Below is a small trained network, with its code and all its weights. Each question gives an input and a target symbol and asks what happens when units are switched off, that is, made to give their printed mean instead of their output.

import numpy as np


def w(rows, s, z=0):
    codes = np.array(rows[::2]) - 128.0
    scale = np.full(codes.shape[1], s)
    scale[-1] = z or s
    return codes * scale


def norm(h):
    return h / np.sqrt((h * h).mean(-1, keepdims=True) + 1e-5)


def softmax(a):
    e = np.exp(a - a.max(-1, keepdims=True))
    return e / e.sum(-1, keepdims=True)


def log_softmax(a):
    a = a - a.max(-1, keepdims=True)
    return a - np.log(np.exp(a).sum(-1, keepdims=True))


def net(x, mask):
    ids = ['αεηθλμπστφψ'.index(c) for c in x.split()]
    T = len(ids)
    res = E[ids] + P[:T]
    u = 0
    for l in range(2):
        r = norm(res)
        for j in range(3):
            rows = slice(4 * j, 4 * j + 4)
            q, k, v = (r @ M[l][rows].T for M in (Q, K, V))
            z = softmax(np.where(np.tri(T) > 0, q @ k.T / 4**0.5, -1e9)) @ v
            o = O[l][rows]
            res = res + np.where(mask[u + j], z, o[:, -1]) @ o[:, :-1]
        u += 3
    return log_softmax(norm(res)[-1] @ U[:, :-1].T + U[:, -1])


Q, K, V, O = {}, {}, {}, {}
E = w([
[245,137,48,75,124],'α',
[60,128,137,121,120],'ε',
[41,135,135,118,126],'η',
[138,125,150,93,111],'θ',
[197,166,255,139,176],'λ',
[71,173,114,159,48],'μ',
[101,209,181,169,218],'π',
[86,97,179,140,100],'σ',
[65,55,92,26,40],'τ',
[50,119,167,118,132],'φ',
[131,53,122,107,180],'ψ',
],0.0096)
P = w([
[110,99,88,174,119],'0',
[157,140,252,74,104],'1',
[139,127,235,94,106],'2',
[128,135,207,96,108],'3',
[135,135,204,107,98],'4',
[139,126,197,109,97],'5',
[139,122,201,103,101],'6',
[137,136,184,111,103],'7',
[131,127,181,116,104],'8',
[119,144,155,107,114],'9',
[136,126,179,109,99],'10',
[127,129,176,115,101],'11',
[124,122,181,114,104],'12',
[129,122,179,110,101],'13',
],0.0037)
Q[0] = w([
[213,171,19,155,122],'L0H1',
[212,115,15,79,150],'L0H1',
[117,85,136,1,226],'L0H1',
[194,136,60,93,101],'L0H1',
[61,156,111,130,148],'L0H2',
[149,94,29,141,170],'L0H2',
[242,173,161,98,46],'L0H2',
[24,52,214,138,158],'L0H2',
[208,65,219,79,41],'L0H3',
[184,99,139,56,49],'L0H3',
[160,97,102,80,27],'L0H3',
[180,193,110,140,114],'L0H3',
],0.0066)
K[0] = w([
[219,223,106,30,75],'L0H1',
[244,162,102,44,121],'L0H1',
[152,63,131,64,239],'L0H1',
[197,163,114,78,94],'L0H1',
[60,101,132,156,137],'L0H2',
[99,209,185,106,207],'L0H2',
[235,125,222,36,114],'L0H2',
[92,80,57,174,124],'L0H2',
[171,76,245,38,48],'L0H3',
[150,120,179,84,14],'L0H3',
[162,118,130,57,2],'L0H3',
[170,136,151,85,148],'L0H3',
],0.0072)
V[0] = w([
[168,131,88,96,85],'L0H1',
[187,122,43,152,107],'L0H1',
[117,50,107,130,164],'L0H1',
[78,97,171,235,100],'L0H1',
[71,189,66,159,189],'L0H2',
[218,47,187,49,97],'L0H2',
[122,183,120,59,187],'L0H2',
[81,120,98,49,48],'L0H2',
[159,102,12,173,113],'L0H3',
[141,101,160,192,158],'L0H3',
[56,148,72,205,146],'L0H3',
[138,111,30,253,222],'L0H3',
],0.0045)
O[0] = w([
[117,137,98,105,59,68],'L0H1',
[124,145,158,111,41,14],'L0H1',
[164,58,123,46,163,112],'L0H1',
[91,165,147,71,169,197],'L0H1',
[153,85,105,130,89,113],'L0H2',
[65,198,110,115,167,117],'L0H2',
[130,104,23,169,129,122],'L0H2',
[211,206,80,104,128,196],'L0H2',
[91,53,191,122,37,3],'L0H3',
[130,142,175,112,146,129],'L0H3',
[220,145,160,147,99,120],'L0H3',
[143,79,253,169,121,21],'L0H3',
],0.0045,0.0046)
Q[1] = w([
[104,140,157,159,196],'L1H1',
[75,127,136,116,229],'L1H1',
[183,127,122,123,82],'L1H1',
[188,139,161,210,52],'L1H1',
[247,108,154,209,110],'L1H2',
[126,108,59,68,8],'L1H2',
[51,101,231,115,238],'L1H2',
[247,97,61,190,71],'L1H2',
[1,153,146,78,158],'L1H3',
[24,179,104,1,195],'L1H3',
[101,134,140,138,151],'L1H3',
[27,134,235,90,164],'L1H3',
],0.0057)
K[1] = w([
[104,124,142,182,126],'L1H1',
[90,115,174,180,152],'L1H1',
[100,178,94,137,104],'L1H1',
[161,127,93,164,139],'L1H1',
[222,178,112,99,185],'L1H2',
[126,138,8,54,114],'L1H2',
[107,57,194,253,165],'L1H2',
[180,206,113,45,132],'L1H2',
[127,70,180,171,78],'L1H3',
[117,25,161,133,69],'L1H3',
[106,108,137,153,119],'L1H3',
[111,79,243,202,65],'L1H3',
],0.0072)
V[1] = w([
[168,81,149,136,89],'L1H1',
[176,128,105,229,69],'L1H1',
[111,142,144,66,156],'L1H1',
[209,144,152,2,201],'L1H1',
[198,77,143,124,146],'L1H2',
[62,79,134,90,173],'L1H2',
[49,42,46,237,146],'L1H2',
[16,185,55,33,117],'L1H2',
[130,107,210,199,61],'L1H3',
[114,141,96,221,55],'L1H3',
[119,136,86,62,91],'L1H3',
[90,49,94,146,85],'L1H3',
],0.0046)
O[1] = w([
[125,185,107,123,182,27],'L1H1',
[85,173,120,127,224,4],'L1H1',
[157,113,121,167,49,201],'L1H1',
[246,102,107,215,73,229],'L1H1',
[218,98,70,97,128,97],'L1H2',
[84,59,94,141,88,176],'L1H2',
[102,87,32,185,213,100],'L1H2',
[63,41,207,181,85,183],'L1H2',
[89,151,90,157,1,73],'L1H3',
[54,147,47,195,128,70],'L1H3',
[215,118,144,179,196,121],'L1H3',
[114,100,159,208,70,87],'L1H3',
],0.004,0.0034)
U = w([
[244,172,87,127,51,142],'α',
[71,127,172,91,164,53],'ε',
[112,144,133,74,146,66],'η',
[75,235,14,28,188,27],'θ',
[184,200,216,220,215,255],'λ',
[67,116,144,177,134,122],'μ',
[113,62,41,195,167,200],'π',
[118,129,220,59,87,87],'σ',
[73,75,122,39,71,132],'τ',
[85,244,144,209,2,175],'φ',
[189,15,157,78,210,77],'ψ',
],0.0063,0.0036)

Each question gives the input, a string of symbols that net reads in full, and the target symbol t.
The units are the heads (4 rows each of Q, K, V and O). Each row of codes is followed by its name. A weight is (code - 128) times the scale printed after its matrix; where a second scale follows, it is the last column's (O and U).
mask holds one flag per head, layer by layer. A switched-off head (its flag False) gives its mean, the last column of its rows in O, instead of its output. The means were averaged over made-up inputs and are rounded, as every weight is.
A unit's drop is (log p(t) with every unit on - log p(t) with that unit switched off) / (log p(t) with every unit on - log p(t) with every unit switched off).
The circuit of an input: a set's keep is (log p(t) with only the set's units on - log p(t) with every unit switched off) / (log p(t) with every unit on - log p(t) with every unit switched off). Starting from all 6 units, units are removed one at a time, each time the one whose removal leaves the highest keep (on an exact tie, the one counted first), for as long as the keep stays at least 0.8.
circuit, biggest first: the units of the circuit, biggest drop first
most important unit: the unit with the biggest drop
which heads matter: for each layer, one digit per head in row order, 1 if its drop is at least 0.15 and else 0, layers parted by /
drop of u: that unit's drop, to one decimal
input ψ ε η η, target τ: which heads matter -> 111 / 111
input μ η π ψ ε, target φ: circuit, biggest first -> L0H3; L1H3
input μ π σ θ π σ, target φ: circuit, biggest first -> L1H3; L0H3; L0H2
input ε τ θ θ η σ π σ ψ μ τ φ ψ φ, target α: which heads matter -> 111 / 111
input π η θ π π σ η μ μ η π φ, target θ: circuit, biggest first -> L0H3; L1H2; L0H2; L1H3
input ψ θ ε μ ψ τ η μ ε, target τ: circuit, biggest first -> L0H3; L1H3; L0H1
input η ε σ ε τ λ ψ θ φ η τ ψ π η, target π: most important unit -> L0H3
input π μ σ μ σ, target θ: circuit, biggest first -> L0H3; L1H2; L0H2
input ε ψ θ π η, target α: which heads matter -> 111 / 010
input μ η α θ π φ π φ α π η η, target φ: circuit, biggest first -> L0H3; L1H3; L0H2
input τ π π π π σ α π μ π α ε ε, target λ: circuit, biggest first -> L1H3; L0H3
input η ψ η λ σ θ π σ τ ψ π π τ ε, target π: circuit, biggest first -> L0H3; L0H2; L1H2; L1H3
input μ π π φ μ μ α σ, target φ: circuit, biggest first -> L1H3; L0H3
input ε ψ π π ε, target α: which heads matter -> 111 / 010
input π μ η φ, target θ: circuit, biggest first -> L1H2; L0H3; L0H2; L1H3
input τ φ π φ ψ μ η ε, target λ: circuit, biggest first -> L1H3; L0H2; L1H2; L0H3
input η ε π α π α η σ φ π η τ ε, target π: circuit, biggest first -> L0H2; L0H3; L1H2
input ε η φ π η φ μ η ψ ε, target α: circuit, biggest first -> L0H2; L1H1
input η η η μ η σ, target π: circuit, biggest first -> L0H3; L1H2; L0H2
input π η τ θ, target θ: which heads matter -> 011 / 000
input μ π π σ θ, target θ: which heads matter -> 001 / 000
input ε μ τ ψ π φ, target α: which heads matter -> 111 / 011
input ε η η α η π μ σ, target α: which heads matter -> 111 / 010
input τ π η, target λ: which heads matter -> 010 / 001
input π λ ε, target θ: drop of L0H2 -> 0.3
input φ π φ, target ψ: drop of L0H3 -> 0.1
input η τ η λ π θ π π π σ μ π π φ, target π: drop of L0H3 -> 1.1
input τ π μ π φ, target λ: drop of L1H3 -> 0.4
